Below are the code and all the weights of a small trained network. Each question names an input and a class and asks about switching units off, where a switched-off unit gives its printed mean instead of its output.

import numpy as np


def w(rows, s, z=0):
    codes = np.array(rows[::2]) - 128.0
    scale = np.full(codes.shape[1], s)
    scale[-1] = z or s
    return codes * scale


def f(y):
    return y / 2 * (1 + np.tanh(0.7978845608 * (y + 0.044715 * y**3)))


def log_softmax(a):
    a = a - a.max(-1, keepdims=True)
    return a - np.log(np.exp(a).sum(-1, keepdims=True))


def net(x, mask):
    res = np.array(x, float).reshape(1, 3) / 4 @ E
    y = f(res @ A[0][:, :-1].T + A[0][:, -1])
    res = res + np.where(mask, y, B[0][:, -1]) @ B[0][:, :-1]
    return log_softmax(res[-1] @ U[:, :-1].T + U[:, -1])


A, B = {}, {}
E = w([
[126,133,123,116,150],'x0',
[162,85,69,253,171],'x1',
[218,216,166,129,118],'x2',
],0.014)
A[0] = w([
[246,147,126,85,113,52],'n0',
[99,137,169,58,92,135],'n1',
[151,89,94,253,188,152],'n2',
[63,168,168,18,63,125],'n3',
[189,233,152,134,124,4],'n4',
[53,80,142,130,130,44],'n5',
[23,67,90,115,124,39],'n6',
],0.021,0.0036)
B[0] = w([
[128,176,208,58,134,189],'n0',
[160,89,83,144,180,204],'n1',
[169,110,36,112,140,242],'n2',
[175,119,28,129,121,252],'n3',
[41,103,202,183,100,204],'n4',
[50,151,194,142,152,178],'n5',
[113,165,249,137,90,209],'n6',
],0.019,0.03)
U = w([
[198,126,31,142,153,6],'0',
[113,175,248,154,126,250],'1',
],0.013,0.00012)

Each question gives the input, the list of numbers given to net, and the class t.
The units are the neurons (one row each of A and B). Each row of codes is followed by its name. A weight is (code - 128) times the scale printed after its matrix; where a second scale follows, it is the last column's (A, B and U).
mask holds one flag per neuron, in row order. A switched-off neuron (its flag False) gives its mean, the last column of its row in B, instead of its output. The means were averaged over made-up inputs and are rounded, as every weight is.
A unit's drop is (log p(t) with every unit on - log p(t) with that unit switched off) / (log p(t) with every unit on - log p(t) with every unit switched off).
unit that matters most: the unit with the biggest drop
top k neurons: the k neurons with the biggest drops, biggest first
drop of u: that unit's drop, to one decimal
input [-1,-8,4], class 0: unit that matters most -> n3
input [3,5,-6], class 1: top 2 neurons -> n6; n3
input [7,4,5], class 1: top 4 neurons -> n3; n4; n1; n0
input [7,2,3], class 1: top 2 neurons -> n3; n1
input [7,-7,7], class 0: top 4 neurons -> n3; n1; n6; n5
input [-7,-3,-5], class 1: top 2 neurons -> n6; n2
input [-6,-7,7], class 0: top 3 neurons -> n3; n1; n6
input [-2,-6,5], class 0: top 2 neurons -> n3; n6
input [8,4,6], class 1: top 2 neurons -> n3; n4
input [3,3,-7], class 1: drop of n6 -> 0.1
input [-2,0,1], class 1: drop of n2 -> 3.3
